Here is a tiny trained network, its code and every weight. The questions are about switching its units off for an input and a target symbol, where a switched-off unit gives its printed mean instead of its output.

import numpy as np


def w(rows, s, z=0):
    codes = np.array(rows[::2]) - 128.0
    scale = np.full(codes.shape[1], s)
    scale[-1] = z or s
    return codes * scale


def norm(h):
    return h / np.sqrt((h * h).mean(-1, keepdims=True) + 1e-5)


def f(y):
    return np.maximum(y, 0)


def softmax(a):
    e = np.exp(a - a.max(-1, keepdims=True))
    return e / e.sum(-1, keepdims=True)


def log_softmax(a):
    a = a - a.max(-1, keepdims=True)
    return a - np.log(np.exp(a).sum(-1, keepdims=True))


def net(x, mask):
    ids = ['αγδθλξπφψω'.index(c) for c in x.split()]
    T = len(ids)
    res = E[ids] + P[:T]
    u = 0
    for l in range(2):
        r = norm(res)
        for j in range(2):
            rows = slice(3 * j, 3 * j + 3)
            q, k, v = (r @ M[l][rows].T for M in (Q, K, V))
            z = softmax(np.where(np.tri(T) > 0, q @ k.T / 3**0.5, -1e9)) @ v
            o = O[l][rows]
            res = res + np.where(mask[u + j], z, o[:, -1]) @ o[:, :-1]
        u += 2
        y = f(norm(res) @ A[l][:, :-1].T + A[l][:, -1])
        res = res + np.where(mask[u : u + 12], y, B[l][:, -1]) @ B[l][:, :-1]
        u += 12
    return log_softmax(norm(res)[-1] @ U[:, :-1].T + U[:, -1])


Q, K, V, O, A, B = {}, {}, {}, {}, {}, {}
E = w([
[194,89,94,67],'α',
[79,32,96,104],'γ',
[89,147,204,106],'δ',
[145,255,227,103],'θ',
[98,174,215,98],'λ',
[94,119,163,88],'ξ',
[91,149,205,107],'π',
[105,185,193,79],'φ',
[128,122,140,64],'ψ',
[64,74,147,112],'ω',
],0.0096)
P = w([
[141,143,114,143],'0',
[136,133,123,68],'1',
[111,1,141,92],'2',
[134,116,174,150],'3',
[139,186,125,100],'4',
[165,150,133,143],'5',
[140,113,174,152],'6',
[140,182,118,98],'7',
[32,91,147,94],'8',
[141,113,177,153],'9',
[137,174,112,97],'10',
],0.024)
Q[0] = w([
[254,84,171,118],'L0H1',
[39,126,197,150],'L0H1',
[26,192,73,131],'L0H1',
[170,194,30,157],'L0H2',
[77,194,138,140],'L0H2',
[212,61,139,132],'L0H2',
],0.011)
K[0] = w([
[89,3,40,177],'L0H1',
[152,213,121,169],'L0H1',
[236,210,153,61],'L0H1',
[129,105,148,225],'L0H2',
[213,133,191,169],'L0H2',
[206,194,163,104],'L0H2',
],0.012)
V[0] = w([
[71,187,123,176],'L0H1',
[74,90,195,168],'L0H1',
[253,245,190,85],'L0H1',
[162,18,192,63],'L0H2',
[168,140,123,5],'L0H2',
[146,148,154,80],'L0H2',
],0.0047)
O[0] = w([
[143,113,96,130,95],'L0H1',
[122,157,140,105,127],'L0H1',
[254,10,126,135,102],'L0H1',
[148,123,129,119,219],'L0H2',
[151,102,127,170,253],'L0H2',
[191,146,142,127,182],'L0H2',
],0.0083,0.0038)
A[0] = w([
[177,149,98,161,72],'L0N1',
[115,234,72,106,179],'L0N2',
[108,150,61,57,226],'L0N3',
[146,88,235,113,176],'L0N4',
[167,178,90,44,96],'L0N5',
[162,227,62,88,254],'L0N6',
[219,125,212,140,128],'L0N7',
[141,194,171,167,75],'L0N8',
[122,133,156,171,139],'L0N9',
[123,254,61,206,101],'L0N10',
[190,39,147,195,136],'L0N11',
[132,57,202,93,135],'L0N12',
],0.01,0.0035)
B[0] = w([
[123,90,62,183,135],'L0N1',
[133,39,177,237,195],'L0N2',
[156,179,92,128,205],'L0N3',
[139,148,162,146,254],'L0N4',
[131,181,176,93,204],'L0N5',
[203,83,152,2,228],'L0N6',
[63,124,106,115,215],'L0N7',
[94,65,130,166,177],'L0N8',
[55,177,102,72,161],'L0N9',
[112,59,152,71,168],'L0N10',
[32,187,133,125,186],'L0N11',
[214,190,181,114,233],'L0N12',
],0.0073,0.007)
Q[1] = w([
[255,57,170,81],'L1H1',
[116,215,166,165],'L1H1',
[139,164,195,209],'L1H1',
[116,107,155,203],'L1H2',
[198,33,190,159],'L1H2',
[32,141,82,131],'L1H2',
],0.0094)
K[1] = w([
[158,107,198,2],'L1H1',
[134,237,72,227],'L1H1',
[172,225,99,131],'L1H1',
[118,93,32,62],'L1H2',
[151,61,146,62],'L1H2',
[102,113,96,170],'L1H2',
],0.011)
V[1] = w([
[121,254,78,67],'L1H1',
[105,56,61,164],'L1H1',
[195,168,134,64],'L1H1',
[145,181,97,216],'L1H2',
[165,22,97,81],'L1H2',
[126,121,71,118],'L1H2',
],0.0083)
O[1] = w([
[97,36,150,2,134],'L1H1',
[192,68,226,153,24],'L1H1',
[90,211,144,132,190],'L1H1',
[104,149,181,99,3],'L1H2',
[114,123,70,92,137],'L1H2',
[144,225,146,157,74],'L1H2',
],0.0096,0.0061)
A[1] = w([
[109,251,64,136,108],'L1N1',
[144,187,48,12,177],'L1N2',
[245,141,11,111,62],'L1N3',
[91,97,110,209,172],'L1N4',
[166,70,57,162,114],'L1N5',
[134,85,81,107,145],'L1N6',
[150,243,111,101,62],'L1N7',
[126,159,120,139,3],'L1N8',
[191,170,49,117,193],'L1N9',
[38,134,232,113,199],'L1N10',
[162,179,171,67,98],'L1N11',
[144,103,42,177,100],'L1N12',
],0.014,0.0041)
B[1] = w([
[206,135,214,55,162],'L1N1',
[99,119,226,194,251],'L1N2',
[147,169,2,89,170],'L1N3',
[32,199,123,182,158],'L1N4',
[75,220,129,45,145],'L1N5',
[251,180,136,208,152],'L1N6',
[229,103,174,101,174],'L1N7',
[103,179,160,168,128],'L1N8',
[207,129,57,52,172],'L1N9',
[180,108,70,126,227],'L1N10',
[89,158,69,162,191],'L1N11',
[137,157,153,132,140],'L1N12',
],0.0082,0.015)
U = w([
[225,187,53,87,173],'α',
[77,235,97,146,151],'γ',
[113,81,72,69,124],'δ',
[150,183,207,33,35],'θ',
[81,98,97,62,102],'λ',
[195,4,109,140,111],'ξ',
[115,83,73,79,108],'π',
[34,104,183,62,70],'φ',
[167,109,185,212,130],'ψ',
[122,102,25,174,249],'ω',
],0.012,0.0016)

Each question gives the input, a string of symbols that net reads in full, and the target symbol t.
The units are the heads (3 rows each of Q, K, V and O) and the neurons (one row each of A and B). Each row of codes is followed by its name. A weight is (code - 128) times the scale printed after its matrix; where a second scale follows, it is the last column's (O, A, B and U).
mask holds one flag per unit, layer by layer, with each layer's heads first. A switched-off unit (its flag False) gives its mean, the last column of its rows in O or B, instead of its output. The means were averaged over made-up inputs and are rounded, as every weight is.
A unit's drop is (log p(t) with every unit on - log p(t) with that unit switched off) / (log p(t) with every unit on - log p(t) with every unit switched off).
The circuit of an input: a set's keep is (log p(t) with only the set's units on - log p(t) with every unit switched off) / (log p(t) with every unit on - log p(t) with every unit switched off). Starting from the 12 units with the biggest drops (on a tie, the unit counted first), units are removed one at a time, each time the one whose removal leaves the highest keep (on an exact tie, the one counted first), for as long as the keep stays at least 0.8.
circuit, biggest first: the units of the circuit, biggest drop first
top k neurons in layer l: the k neurons of layer l with the biggest drops, biggest first
heads that matter: for each layer, one digit per head in row order, 1 if its drop is at least 0.15 and else 0, layers parted by /
drop of u: that unit's drop, to one decimal
input γ γ γ γ ψ π φ, target γ: circuit, biggest first : (L0H1; L0N6)
input α γ ψ φ γ γ, target γ: top 3 neurons in layer 1 : (L1N5; L1N2; L1N6)
input γ λ γ γ γ θ ξ α δ α, target γ: heads that matter : 10 / 10
input α ξ λ γ π α ψ ω γ φ, target α: top 2 neurons in layer 1 : (L1N2; L1N10)
input ψ φ ψ γ δ α θ ψ ξ, target ξ: top 3 neurons in layer 1 : (L1N10; L1N4; L1N11)
input ξ δ ξ ξ α, target θ: circuit, biggest first : (L1N2)
input ω ξ γ δ θ γ γ ψ ξ θ, target ω: heads that matter : 10 / 10
input α γ γ ξ, target α: heads that matter : 10 / 11
input γ γ γ φ, target γ: heads that matter : 10 / 11
input ψ π γ γ ψ ω γ ψ γ φ, target ψ: heads that matter : 11 / 10
input ψ ξ γ γ α, target θ: heads that matter : 10 / 00
input ξ π δ ω ω ξ δ, target ξ: top 3 neurons in layer 0 : (L0N6; L0N11; L0N2)
input γ α λ ψ, target γ: heads that matter : 10 / 00
input ξ ψ ψ φ, target ξ: heads that matter : 10 / 10
input α γ γ ψ α α θ ψ ψ θ, target α: heads that matter : 10 / 11
input α γ ψ ψ λ γ γ, target α: heads that matter : 11 / 10
input α φ γ γ φ ξ ψ, target α: circuit, biggest first : (L1N2)
input γ λ γ ψ, target γ: top 4 neurons in layer 0 : (L0N6; L0N8; L0N10; L0N12)
input γ φ γ φ ξ ξ δ, target γ: top 4 neurons in layer 0 : (L0N6; L0N8; L0N10; L0N12)
input ξ ψ γ ψ δ θ, target θ: top 2 neurons in layer 0 : (L0N10; L0N6)
input θ ψ φ ψ π ξ γ δ ψ ω, target θ: top 2 neurons in layer 1 : (L1N1; L1N3)
input γ δ ψ γ γ ω δ γ ξ θ, target γ: top 3 neurons in layer 0 : (L0N8; L0N12; L0N6)
input ξ γ π ω ω γ ω, target ξ: heads that matter : 00 / 10
input γ ψ γ ξ α γ λ φ γ ω, target γ: top 3 neurons in layer 0 : (L0N6; L0N10; L0N8)
input ω δ φ, target φ: top 3 neurons in layer 1 : (L1N3; L1N9; L1N7)
input γ γ γ θ, target γ: top 3 neurons in layer 0 : (L0N8; L0N12; L0N2)
input θ λ α ψ θ γ γ ω α γ, target θ: top 2 neurons in layer 0 : (L0N12; L0N2)
input α γ γ ψ, target α: top 3 neurons in layer 1 : (L1N2; L1N10; L1N4)
input ω ψ ξ γ γ γ, target γ: top 2 neurons in layer 0 : (L0N2; L0N12)
input ψ α ψ ψ ω, target θ: drop of L0N2 : 0.1
